Below is a small trained network, with its code and all its weights. Each question gives an input and a target symbol and asks what happens when units are switched off, that is, made to give their printed mean instead of their output.

import numpy as np


def w(rows, s, z=0):
    codes = np.array(rows[::2]) - 128.0
    scale = np.full(codes.shape[1], s)
    scale[-1] = z or s
    return codes * scale


def norm(h):
    return h / np.sqrt((h * h).mean(-1, keepdims=True) + 1e-5)


def f(y):
    return y / 2 * (1 + np.tanh(0.7978845608 * (y + 0.044715 * y**3)))


def softmax(a):
    e = np.exp(a - a.max(-1, keepdims=True))
    return e / e.sum(-1, keepdims=True)


def log_softmax(a):
    a = a - a.max(-1, keepdims=True)
    return a - np.log(np.exp(a).sum(-1, keepdims=True))


def net(x, mask):
    ids = ['ΛΣΨΩβγεηθξτφ'.index(c) for c in x.split()]
    T = len(ids)
    res = E[ids] + P[:T]
    u = 0
    for l in range(2):
        r = norm(res)
        for j in range(2):
            rows = slice(2 * j, 2 * j + 2)
            q, k, v = (r @ M[l][rows].T for M in (Q, K, V))
            z = softmax(np.where(np.tri(T) > 0, q @ k.T / 2**0.5, -1e9)) @ v
            o = O[l][rows]
            res = res + np.where(mask[u + j], z, o[:, -1]) @ o[:, :-1]
        u += 2
        y = f(norm(res) @ A[l][:, :-1].T + A[l][:, -1])
        res = res + np.where(mask[u : u + 16], y, B[l][:, -1]) @ B[l][:, :-1]
        u += 16
    return log_softmax(norm(res)[-1] @ U[:, :-1].T + U[:, -1])


Q, K, V, O, A, B = {}, {}, {}, {}, {}, {}
E = w([
[125,127,90,139,113,164,93,193],'Λ',
[173,155,115,158,143,60,155,187],'Σ',
[77,116,88,109,104,134,114,105],'Ψ',
[153,156,79,107,203,180,124,154],'Ω',
[120,83,119,172,130,68,60,133],'β',
[153,126,76,153,252,115,128,145],'γ',
[68,120,79,93,103,90,117,154],'ε',
[137,137,119,110,187,178,133,163],'η',
[124,126,165,119,196,131,117,161],'θ',
[143,184,146,162,88,123,160,157],'ξ',
[187,215,109,144,145,94,97,102],'τ',
[188,92,166,137,147,145,136,74],'φ',
],0.026)
P = w([
[101,222,214,115,134,254,222,200],'0',
[7,189,63,159,178,185,186,88],'1',
[19,153,76,157,180,163,135,104],'2',
[62,148,87,139,174,135,137,110],'3',
[83,147,89,115,157,133,128,116],'4',
[110,125,81,126,150,113,133,122],'5',
[122,137,76,87,121,129,137,119],'6',
[140,117,82,88,111,114,147,120],'7',
[169,101,68,91,98,112,146,116],'8',
[177,98,88,68,72,113,150,114],'9',
[195,80,93,66,52,114,162,111],'10',
],0.0095)
Q[0] = w([
[89,46,75,245,85,234,77,253],'0.h1',
[186,157,105,61,226,245,44,152],'0.h1',
[127,154,94,193,98,96,182,96],'0.h2',
[137,121,160,104,146,217,49,252],'0.h2',
],0.0048)
K[0] = w([
[146,254,199,78,120,186,135,186],'0.h1',
[63,130,157,103,200,226,212,195],'0.h1',
[206,87,61,80,80,103,80,113],'0.h2',
[109,158,87,99,143,101,82,174],'0.h2',
],0.0064)
V[0] = w([
[86,101,226,112,159,160,105,135],'0.h1',
[114,2,177,75,115,98,190,201],'0.h1',
[88,174,50,162,146,145,133,206],'0.h2',
[167,89,93,163,85,154,203,113],'0.h2',
],0.0067)
O[0] = w([
[82,86,153,97,123,74,178,245,163],'0.h1',
[177,83,114,142,165,119,166,186,2],'0.h1',
[116,78,109,177,105,136,255,113,112],'0.h2',
[146,174,151,74,122,238,58,222,147],'0.h2',
],0.009,0.0034)
A[0] = w([
[156,115,120,183,67,192,171,193,89],'0.n1',
[72,158,122,255,175,200,228,48,119],'0.n2',
[157,150,66,115,176,149,75,61,82],'0.n3',
[121,113,60,157,180,150,133,152,100],'0.n4',
[70,58,158,162,142,127,106,5,107],'0.n5',
[90,156,121,72,27,11,140,60,63],'0.n6',
[127,143,138,59,73,143,61,172,210],'0.n7',
[153,207,175,105,177,115,181,149,219],'0.n8',
[146,147,169,191,232,166,206,68,138],'0.n9',
[167,114,158,84,136,160,108,109,51],'0.n10',
[126,85,154,125,176,73,173,165,55],'0.n11',
[163,129,109,201,47,103,147,46,165],'0.n12',
[27,183,125,150,103,105,59,187,141],'0.n13',
[70,215,48,158,88,120,183,147,254],'0.n14',
[92,191,106,130,187,133,90,131,119],'0.n15',
[173,130,161,117,160,97,109,111,30],'0.n16',
],0.0088,0.0029)
B[0] = w([
[45,124,141,101,76,107,178,119,133],'0.n1',
[175,139,143,97,105,129,58,148,220],'0.n2',
[61,79,188,109,112,109,164,129,234],'0.n3',
[36,128,136,52,125,151,189,116,165],'0.n4',
[144,173,130,150,154,149,190,175,193],'0.n5',
[225,208,73,148,121,97,145,126,163],'0.n6',
[147,89,53,181,123,45,163,137,166],'0.n7',
[104,191,93,133,128,164,92,120,229],'0.n8',
[93,191,116,123,153,180,185,143,255],'0.n9',
[56,135,152,190,174,108,84,110,178],'0.n10',
[136,130,114,109,140,158,82,102,158],'0.n11',
[134,157,51,101,133,126,144,146,182],'0.n12',
[147,253,128,177,198,164,108,182,153],'0.n13',
[102,53,123,199,134,147,66,122,236],'0.n14',
[84,120,157,161,186,172,115,191,182],'0.n15',
[91,95,94,129,94,122,133,82,162],'0.n16',
],0.0082,0.007)
Q[1] = w([
[191,163,48,174,157,139,106,153],'1.h1',
[152,112,174,94,118,107,115,141],'1.h1',
[162,92,169,126,113,199,56,52],'1.h2',
[173,254,54,146,226,111,19,88],'1.h2',
],0.0096)
K[1] = w([
[238,85,78,84,109,93,195,2],'1.h1',
[122,173,13,193,174,172,3,107],'1.h1',
[163,24,167,194,77,174,67,33],'1.h2',
[136,150,84,47,193,76,47,27],'1.h2',
],0.0087)
V[1] = w([
[158,93,99,116,153,137,153,63],'1.h1',
[73,159,95,113,159,143,53,180],'1.h1',
[97,59,124,179,118,138,117,133],'1.h2',
[96,162,152,150,137,199,254,133],'1.h2',
],0.0088)
O[1] = w([
[6,15,87,193,216,160,62,125,85],'1.h1',
[235,1,62,87,71,91,189,14,254],'1.h1',
[91,102,169,222,122,49,143,148,89],'1.h2',
[54,116,118,39,149,7,64,130,227],'1.h2',
],0.0067,0.0058)
A[1] = w([
[125,119,147,80,147,154,105,99,85],'1.n1',
[127,180,85,165,85,146,114,153,95],'1.n2',
[159,79,178,175,62,159,108,109,1],'1.n3',
[163,100,100,79,119,111,170,100,79],'1.n4',
[137,166,149,154,55,155,154,170,40],'1.n5',
[136,114,86,117,83,70,155,155,79],'1.n6',
[101,44,149,106,85,88,73,91,11],'1.n7',
[97,63,107,202,136,130,133,196,51],'1.n8',
[103,137,97,128,98,137,104,113,98],'1.n9',
[89,104,80,170,135,157,189,127,31],'1.n10',
[171,183,115,149,68,102,135,144,126],'1.n11',
[110,169,77,105,153,205,186,206,111],'1.n12',
[83,179,155,193,134,157,11,236,24],'1.n13',
[98,174,160,161,181,92,76,182,54],'1.n14',
[124,192,127,111,153,193,131,188,146],'1.n15',
[93,81,126,115,180,175,172,148,180],'1.n16',
],0.013,0.0031)
B[1] = w([
[76,142,125,151,136,78,165,129,186],'1.n1',
[95,85,132,115,82,150,149,126,212],'1.n2',
[112,117,252,119,25,177,97,121,152],'1.n3',
[60,137,127,147,153,132,97,181,192],'1.n4',
[41,146,100,119,195,138,197,36,128],'1.n5',
[136,126,203,132,207,110,102,140,149],'1.n6',
[202,135,61,114,142,133,60,135,157],'1.n7',
[156,181,118,158,122,147,150,113,141],'1.n8',
[110,97,190,167,133,67,105,122,145],'1.n9',
[199,132,154,146,93,107,122,147,146],'1.n10',
[105,102,135,95,145,105,191,33,189],'1.n11',
[202,140,159,88,154,147,101,169,255],'1.n12',
[38,80,96,167,149,197,85,184,205],'1.n13',
[109,83,106,191,144,223,89,170,177],'1.n14',
[191,162,138,136,104,141,123,210,235],'1.n15',
[90,145,164,85,88,93,195,122,221],'1.n16',
],0.011,0.0078)
U = w([
[162,153,165,65,147,121,145,180,189],'Λ',
[6,94,149,93,103,128,188,92,227],'Σ',
[94,101,106,57,183,98,49,81,42],'Ψ',
[122,67,211,108,88,133,95,88,233],'Ω',
[126,132,149,184,89,65,163,152,74],'β',
[106,127,139,131,106,100,113,116,15],'γ',
[137,179,71,123,70,136,156,68,180],'ε',
[115,137,144,134,128,98,107,113,29],'η',
[106,122,144,143,135,95,117,114,50],'θ',
[94,151,153,135,114,112,109,116,4],'ξ',
[120,138,173,192,143,107,165,113,67],'τ',
[80,132,107,167,130,179,89,158,207],'φ',
],0.012,0.003)

Each question gives the input, a string of symbols that net reads in full, and the target symbol t.
The units are the heads (2 rows each of Q, K, V and O) and the neurons (one row each of A and B). Each row of codes is followed by its name. A weight is (code - 128) times the scale printed after its matrix; where a second scale follows, it is the last column's (O, A, B and U).
mask holds one flag per unit, layer by layer, with each layer's heads first. A switched-off unit (its flag False) gives its mean, the last column of its rows in O or B, instead of its output. The means were averaged over made-up inputs and are rounded, as every weight is.
A unit's drop is (log p(t) with every unit on - log p(t) with that unit switched off) / (log p(t) with every unit on - log p(t) with every unit switched off).
The circuit of an input: a set's keep is (log p(t) with only the set's units on - log p(t) with every unit switched off) / (log p(t) with every unit on - log p(t) with every unit switched off). Starting from the 12 units with the biggest drops (on a tie, the unit counted first), units are removed one at a time, each time the one whose removal leaves the highest keep (on an exact tie, the one counted first), for as long as the keep stays at least 0.8.
units of the circuit, in order: the units of the circuit, biggest drop first
top k neurons: the k neurons with the biggest drops, biggest first
top k neurons in layer l: the k neurons of layer l with the biggest drops, biggest first
heads that matter: for each layer, one digit per head in row order, 1 if its drop is at least 0.15 and else 0, layers parted by /
input Σ θ γ β Σ θ Ψ, target Ψ: units of the circuit, in order : [0.n9, 1.n6, 1.n16]
input τ Σ Λ φ γ γ τ β ξ, target ε: units of the circuit, in order : [0.h1, 0.n12]
input θ β β φ φ φ, target Ψ: top 3 neurons in layer 0 : [0.n2, 0.n14, 0.n5]
input φ φ φ φ γ ε τ Ψ, target ε: units of the circuit, in order : [0.n6]
input φ φ θ, target Λ: heads that matter : 11 / 10
input θ Ψ τ τ φ γ φ τ Λ θ, target Σ: heads that matter : 11 / 00
input τ θ Λ Σ Ψ Λ θ ε, target Ψ: heads that matter : 01 / 01
input φ γ τ ε, target ε: units of the circuit, in order : [0.h2, 0.n6, 0.h1]
input τ η φ Σ Ω τ Σ Λ Ω, target Σ: top 3 neurons : [0.n4, 1.n16, 0.n3]
input Σ φ θ τ θ, target Σ: top 2 neurons in layer 1 : [1.n16, 1.n15]
input Σ Ω φ γ Σ τ η ξ γ, target Σ: heads that matter : 00 / 01
input φ φ γ Σ φ, target Ψ: top 2 neurons : [1.n7, 0.n14]
input φ φ φ φ γ η τ τ ε, target ε: units of the circuit, in order : [0.n6, 0.h1]
input Ω Ψ Ψ β φ φ τ φ Σ Ω, target Σ: top 2 neurons : [0.n3, 0.n4]
input τ τ γ Σ φ τ Ψ θ φ, target Σ: top 4 neurons : [0.n5, 0.n14, 0.n12, 0.n6]
input γ φ Ω θ Σ Λ Σ τ γ ξ, target ε: units of the circuit, in order : [0.h1]
input γ φ τ τ Σ Ω Σ, target ε: heads that matter : 11 / 01
input Σ Ω Σ φ φ, target Σ: top 3 neurons : [0.n5, 0.n9, 1.n12]
input Ψ φ β Σ φ Ω, target Λ: top 2 neurons : [1.n12, 0.n4]
input Σ φ φ τ τ Σ τ Σ, target ε: heads that matter : 10 / 01
input φ Λ θ φ φ φ τ γ η η, target Σ: units of the circuit, in order : [0.h2]
input φ τ η ξ φ θ γ Σ, target Ψ: heads that matter : 01 / 00
input Σ φ ε φ φ ε Σ Ω ξ, target Σ: heads that matter : 00 / 00
input τ γ β, target ε: top 2 neurons : [0.n6, 0.n2]
input φ Λ ε φ γ, target Λ: top 4 neurons in layer 0 : [0.n9, 0.n15, 0.n4, 0.n10]
input γ φ Λ ξ τ Λ, target Ω: top 2 neurons : [0.n14, 0.n2]
input φ Λ Σ Ψ, target Ω: heads that matter : 11 / 10
input τ φ θ φ γ τ Ψ, target ε: top 3 neurons : [0.n10, 0.n6, 0.n13]
input Σ φ φ Λ Λ, target Ψ: top 3 neurons : [0.n1, 1.n7, 0.n4]
